Here are made-up elements, facts about them, and rows of numbers that follow some of those facts. Name the element behind each unnamed row.

How the elements are related:
[bebel, berir, binon, buru, domis, draduflil, gezor, gilir, grirer, groler, kabruler, kaski, kazul, kleklur, klusa, lasuk, loples, lumol, mogen, mostuk, motrubral, notrik, nupugram, skomir, stagon, stene, tresor, vastokal, vokagrun, zaskom, zoge] ξ 362
[besi, brebru, brisa, drebil, fomapos, fustal, kape, lustok, plonom, purus, riplin, rodor, selazer, stefli, tesas, zasti, zivul] ξ 677
[breplam, dromake, dufa, flaplu, kefluta, klelom, lomokis, silol, troklur, zogra] ξ 264
[flusti, grite, senu, skaronim] ξ 330
[fupotro, gutogrur, klakes, losek, ruzok, zadrul] ξ 256
λ tesas <- brebru, plonom
λ lustok <- brebru, motrubral, vokagrun
λ zogra <- brebru
λ zaskom <- brebru
λ losek <- draduflil, riplin
λ buru <- draduflil
λ senu <- draduflil
λ purus <- draduflil, gilir, vastokal
λ berir <- draduflil, flusti, klelom
λ stefli <- draduflil, flusti
λ binon <- draduflil, lasuk
λ mostuk <- draduflil
λ selazer <- flusti
λ stagon <- fustal
λ gezor <- fustal
λ fomapos <- fustal
λ lomokis <- fustal, ruzok
λ besi <- fustal
λ skaronim <- fustal, kabruler
λ tresor <- gilir
λ kape <- gilir
λ kefluta <- gilir, vastokal, vokagrun
λ grirer <- groler, stene
λ zivul <- groler
λ loples <- groler, klakes
λ rodor <- groler
λ skomir <- groler, lasuk
λ kleklur <- kabruler, vokagrun
λ dromake <- kabruler, stene
λ gutogrur <- kabruler
λ domis <- klakes, notrik
λ zoge <- klelom
λ dufa <- lasuk, silol
λ zadrul <- motrubral, riplin
λ breplam <- motrubral, vastokal
λ lumol <- notrik, plonom, ruzok
λ mogen <- plonom, ruzok, vokagrun
λ klusa <- riplin, silol
λ zasti <- riplin, silol
λ bebel <- ruzok, silol
λ kazul <- silol
λ flaplu <- silol, vastokal
λ nupugram <- stene, vokagrun
λ brisa <- vastokal

Named rows:
dromake: [ -6.9   6.9   4.2  26.6 -15.1  -2.8  -5.6   7.9  21.2  -9.7]
besi: [-17.4   1.6 -10.3  19.1  13.1 -17.4  -7.0  -7.9  24.6 -22.9]
brebru: [-13.7   9.5  -7.0   0.2  29.0  -4.3 -17.9 -21.8  -3.1 -16.7]
lustok: [ -9.5  -1.5  -7.6  -5.5   4.4 -19.6 -17.1 -25.7  26.3   5.3]
motrubral: [  6.9  18.9  -3.9  -6.1 -20.6   4.1   1.3  -8.5 -30.4 -15.6]
breplam: [ -5.8   6.7  -0.7 -10.0 -22.8   0.8  -7.8 -15.6  12.4  -2.4]
zogra: [ -8.5  12.9   4.4   6.7 -16.9  -1.4 -13.0  -9.7  12.4  -1.6]
klusa: [ 14.1   4.1  -2.8  -7.2 -38.6  -4.9   5.4  -5.1  -2.6  -1.0]
silol: [-10.3  10.0   2.5  -4.9   1.4  15.6  -5.4  -4.0 -16.2 -27.4]
kazul: [ 12.7   4.9   0.2  -2.0 -36.2  -2.1   6.1  -1.6  -6.9  -2.9]
plonom: [-14.1   7.6  -4.3   4.9  28.8  -8.5 -16.9 -14.0   1.3 -16.0]
berir: [ 14.1  -5.7  -9.0  -7.6 -39.5  -1.2  19.7   2.5  -4.7 -17.9]
draduflil: [  9.5   6.0  -9.7 -12.4 -13.1  15.4  17.6   8.4 -42.7 -40.2]
purus: [ -9.8 -13.5 -10.6 -21.7   6.5 -13.4  -4.5 -23.7  21.2  -7.6]
stefli: [ -8.0 -19.0 -14.4 -16.6  11.1  -6.7   0.7 -15.2  15.7 -19.2]
senu: [ -8.3  15.1 -45.6 -49.7 -18.3 -43.3  11.5  29.1 -32.5 -14.7]
mostuk: [ 12.7  -2.2  -7.2  -8.2 -35.6   1.0  18.2   2.4 -12.6 -16.5]
buru: [ 12.2  -1.3  -6.8  -7.6 -35.5   1.1  17.0   2.9 -12.9 -17.3]
losek: [ 10.6 -14.4   1.4  -3.4 -16.6   5.5   6.3 -20.0  11.1 -10.2]
gutogrur: [  3.1   1.0   6.5  35.8 -13.6  -1.9  -0.7  -7.0  17.0 -13.3]
kape: [-11.1  -7.2 -10.5 -13.7  10.7 -12.3  -8.1 -21.7  15.7 -14.2]
kleklur: [  8.6  15.5  -1.4  19.6 -38.9 -10.7   4.8   2.7   1.6  -3.2]
zoge: [ 13.1  -1.2  -8.4  -2.7 -32.5   1.2  16.9   8.0 -12.6 -21.8]
gezor: [  3.9  17.6  -4.6  30.1 -34.7  -8.4  11.2   9.1  -2.3 -18.4]
groler: [ 16.0   2.5   8.8  22.9  -7.6   8.7   4.9  29.3 -27.8 -16.8]

Rows to name:
Some rows may be elements named above.
[ 14.2   2.6  -1.4  -5.1 -39.3  -4.8   6.8  -4.5  -3.1  -0.7] : klusa
[ -8.7  14.8 -42.9 -51.5 -17.6 -41.8  10.7  27.2 -34.4 -17.4] : senu
[ -8.6  13.3   5.7   5.2 -17.2  -0.5 -12.7  -9.7  12.1  -1.9] : zogra
[-22.4  12.1 -12.8  21.9  35.4  -4.4  -5.8  -4.4  -3.3 -43.2] : fustal
[ 21.8 -10.3   7.3  11.8 -31.7  -4.8   7.2  18.6  -3.1   2.5] : skomir
[-11.3  24.4 -39.9 -33.3 -12.6 -45.0   4.5  32.2 -34.4 -13.4] : grite
[ 13.4   3.3  -0.8  -6.1 -40.6  -4.4   4.1  -4.1  -3.4   0.2] : klusa
[-12.5  20.5 -46.0 -47.1  -0.4 -31.0  13.9  34.4 -54.7 -36.9] : flusti
[ 11.1  13.6   4.5  22.4 -17.5   1.0   1.5  15.7 -20.9 -12.2] : notrik
[ 16.6   1.6   1.8   2.3 -14.4   9.4   9.9  15.5 -28.7 -20.0] : lasuk
[ -8.4   7.8  -0.4  -4.0 -25.6  -1.8  -6.7 -14.4  18.9  -1.2] : kefluta
[ -1.2  -6.0   5.0  -3.0 -17.3   3.6  -5.4   2.4  14.1  -5.6] : dufa
[-21.2  11.3 -12.0  24.9  34.0  -4.9  -4.8  -7.1  -1.0 -41.6] : fustal
[ 10.3  14.0   1.3  14.6 -41.6 -12.8   1.4   0.1   4.5   6.6] : mogen
[ 22.7  -5.9   9.0  24.3 -29.5  -9.0   3.2  22.7   1.5   8.4] : loples
[ -7.5  15.3 -45.3 -51.3 -19.9 -41.3  11.7  29.2 -35.8 -14.7] : senu
[  9.7   8.1  -5.5  -3.5 -37.4  -2.6   8.5  -6.2  -8.3  -7.4] : tresor
[ 10.8 -14.5   1.6  -4.8 -19.1   3.3   6.2 -21.3  11.6 -10.8] : losek
[ -7.5 -18.3 -14.7 -11.4  15.1  -6.5   2.3 -11.6  13.8 -23.3] : selazer
[-11.4  -4.1 -10.7 -20.0  29.0   1.2  -9.6 -21.6  -8.2 -23.7] : riplin
[ 11.5   7.5  -0.5   6.9 -40.1  -7.8   2.4   0.0  -0.6   1.8] : bebel
[-11.2  -8.1  -9.4   2.6  20.6 -10.1  -7.9 -11.0  11.6 -19.7] : drebil
[  3.0   8.4   6.2  25.2   3.2   8.0  -3.7 -12.5  -8.0 -22.3] : ruzok
[ -7.7 -14.1  -7.3 -17.3   8.9 -12.1 -13.4 -22.9  19.7  -1.8] : zasti
[ 10.4  14.6   2.2  24.3 -14.6   4.0   5.2  15.8 -21.9 -16.7] : stene
[ -7.3   6.0   0.1  11.3  -7.6   6.2  -1.9   4.6   4.0 -20.2] : troklur
[-16.5  33.3 -42.6 -11.3 -20.6 -54.5   6.3  33.6 -19.6 -13.2] : skaronim
[  2.7  23.9  -2.9  25.6 -16.9   0.8   7.7  13.2 -26.0 -29.1] : kabruler
[  9.4  14.2   1.6  13.1 -39.6 -13.0   1.2   0.0   5.6   3.9] : mogen
[ -7.7   8.0   1.9  -2.7 -23.5  -3.1  -7.8 -14.0  16.6  -3.1] : kefluta
[ -7.6   4.9   1.1  10.9  -7.6   6.5  -1.6   4.0   4.4 -20.2] : troklur
[  5.0  25.4  -1.6   8.3 -18.0   3.3   2.1   1.1 -29.3 -20.1] : vokagrun
[-11.0  -2.5  -4.4   2.2  10.5 -18.6 -18.5 -20.8  27.0   3.7] : tesas
[ 11.5  12.3   3.8  20.6 -18.3   1.2   2.0  14.2 -19.7 -11.2] : notrik
[  8.3  -6.7   2.2  -2.2 -19.9   1.4  -2.5 -26.0  13.8   0.8] : zadrul
[-11.4  13.4  -0.1  23.8 -19.9  -3.7  -4.8   0.5  20.0 -10.9] : lomokis
[-10.6 -18.9 -14.9 -11.2  14.6  -5.7   1.9 -13.5  13.3 -23.3] : selazer
[ 11.3   7.5  -4.3  11.8 -28.4  -2.7  10.3   8.9 -12.1 -17.6] : kaski
[ -9.9   2.3  -5.0  -5.5  -2.9  16.7   6.8   4.4 -10.7 -40.4] : klelom
[ 10.4  17.2   1.1   7.9 -36.4  -8.6   1.4  -3.7  -4.1   0.4] : zaskom
[ 12.7 -10.2  14.7  29.3   7.6   9.6  -4.3   9.0  -1.8 -13.2] : klakes
[  7.4  -6.4   5.0  18.8  -8.1   5.3   2.4 -10.5   6.5 -17.1] : fupotro
[ 17.6  -6.4  -3.7  -6.0 -35.1  -2.7  12.2   8.7  -6.3  -8.0] : binon
[ -8.5  13.4 -43.3 -50.1 -18.3 -40.8  12.2  27.1 -34.4 -17.2] : senu

The same elements again, as new rows of numbers:
Named rows:
berir: [ 23.2   2.9  19.5   7.3   1.3  -1.2  -7.2 -12.6  -1.2 -19.8]
klelom: [ 28.2 -51.3  17.9  -6.4   6.4   3.1  22.9  -8.5  -6.4   0.9]
draduflil: [ 16.7 -35.0   0.8 -10.1 -11.1  -1.8  23.6 -23.3  -7.4   6.8]
stefli: [  6.6  17.5 -42.1   2.5   6.6   1.2 -14.6   2.4  41.5 -23.3]
lomokis: [ 15.0 -21.2  39.3  20.8   8.7 -13.0  19.7  10.0  -6.0  12.0]
zadrul: [  3.6  25.3 -11.3  -0.6  17.2   9.1  -4.4   8.9  37.5  11.7]
riplin: [ -9.2  -3.2 -54.1  -2.2   1.0  -7.9  20.3  -1.3  20.8  19.1]
groler: [-17.7 -29.2  10.7 -28.5  -0.8 -12.2   6.7 -12.5 -39.1  -0.6]
loples: [ -7.4   6.7  27.6 -15.3   9.8 -11.1 -15.6   1.7 -39.0 -17.4]
klakes: [-19.4 -13.9 -17.3 -30.7  15.1 -13.0   8.3   7.7  23.2   6.4]
skomir: [ -3.9  11.5  24.1 -13.3   9.4 -13.0 -11.8  -0.8 -37.6 -15.2]
lasuk: [ -1.8 -24.0   8.0 -14.2  -0.8 -18.1  15.1 -14.6 -34.3   3.8]
grirer: [ -9.0   6.4  27.7 -17.6   3.6   1.6 -21.6   3.6 -32.9 -16.4]
vastokal: [  9.2 -17.1   4.9  -4.2 -12.6  15.5  18.8 -14.7 -13.9  17.1]
brisa: [ -3.4  27.4 -41.0   1.9  -0.7  14.9 -11.3  11.1  30.7  -3.5]
troklur: [ 18.6 -29.4  26.7   2.8  11.2   6.9  13.7   4.6 -13.0   3.1]
fomapos: [-16.7   5.3 -27.7  16.0  -3.3 -16.2   5.5  10.9  46.7  -1.9]
zaskom: [  6.2  10.9  23.8   2.9  -4.9  17.1  -8.9   2.7 -18.7   4.0]
drebil: [-12.3   6.2 -42.5  -6.7   0.6  -1.7  -3.1   8.1  29.3  -0.4]
lustok: [ -4.4  34.4 -32.6   0.6   0.9  25.0 -26.1  19.4  27.6   2.7]
dromake: [ 17.3 -20.3  36.1  -1.5   8.1  14.9  -7.4  10.9  -9.7  -7.2]
kape: [  1.7  18.6 -41.3  -0.5  -1.1  20.4 -15.6   8.3  40.0  -8.2]
gilir: [ 13.7 -20.1   8.8  -7.6 -15.7  18.2   8.9 -11.3 -12.0   4.0]
stagon: [ -0.7  -9.1  32.8  17.5  -7.0 -23.8  11.7  -3.2  -1.3   1.6]
nupugram: [  2.8   8.6  27.5  -6.1  -3.2  11.8 -20.4   3.1 -17.7  -8.0]

Rows to name:
Some rows may be elements named above.
[ 17.8  -8.8  29.2   5.1  24.4  -7.9  13.8   9.3 -27.7   7.5] : dufa
[-46.7  35.1 -15.9  27.7 -35.9 -10.6 -22.9 -11.7   5.5 -27.2] : skaronim
[ 14.0 -41.7  11.0   2.9  12.8  -9.7  45.6  -1.8 -26.7  33.4] : silol
[ -3.2  -1.3 -12.8 -10.2   9.4  -3.2   4.8   7.4  47.5   7.7] : fupotro
[ -6.1 -22.3   8.9 -10.0 -18.2  15.3  10.1  -9.9 -11.7  15.5] : vokagrun
[  9.3  16.5 -15.2   0.3  17.1  -3.7   1.1   5.8  44.7   1.1] : losek
[ 17.4 -22.1  38.7  23.7  11.8  -9.7  20.1  10.9  -6.2  10.1] : lomokis
[-12.0  30.4 -34.0   2.4  -0.7  11.2 -17.3  17.6  21.9   4.0] : tesas
[-12.5  28.2 -33.1   2.5   0.6  13.4 -18.7  15.0  25.3   3.0] : tesas
[  5.9   9.1  22.2   3.4  -6.1  12.6 -12.3   3.1 -18.7  10.5] : zaskom
[-17.2  -5.0 -50.4 -10.1  -8.5  21.2   4.9   8.0  24.7  17.3] : brebru
[-28.5   6.2 -44.2   9.1 -32.7  -4.9  -4.5 -30.0  -1.2 -33.9] : flusti
[  2.0  11.1  22.1  -1.2  -8.7  13.4  -8.6  -1.2 -17.3   9.8] : zaskom
[-15.4  28.7 -34.0   3.3  -0.6  12.1 -17.4  18.2  23.8   0.3] : tesas
[  5.0  -6.5  19.3  -2.4  -4.7  -4.8   5.4  -3.5 -18.0  -3.0] : kaski
[ -2.6 -19.9   6.5 -14.0   0.2 -12.0  18.3 -11.7 -34.9   4.6] : lasuk
[-23.9  34.9 -33.4  24.9 -25.5  -2.7 -24.0 -23.2  -4.0 -40.2] : senu
[ 3.4  4.4 30.5  1.7 -8.4 13.1 -9.5 -0.1 -7.7 -5.3] : kleklur
[ 32.1  -4.7  27.8   5.5   9.1  30.9  -5.2  11.1 -13.5  -0.9] : kefluta
[ 14.0 -21.0  37.8  20.5  11.1  -9.2  19.5  12.6  -8.0  13.8] : lomokis
[-10.4 -15.2  18.0  -9.2  -4.4 -10.6  13.3  -4.4 -31.3  18.3] : notrik

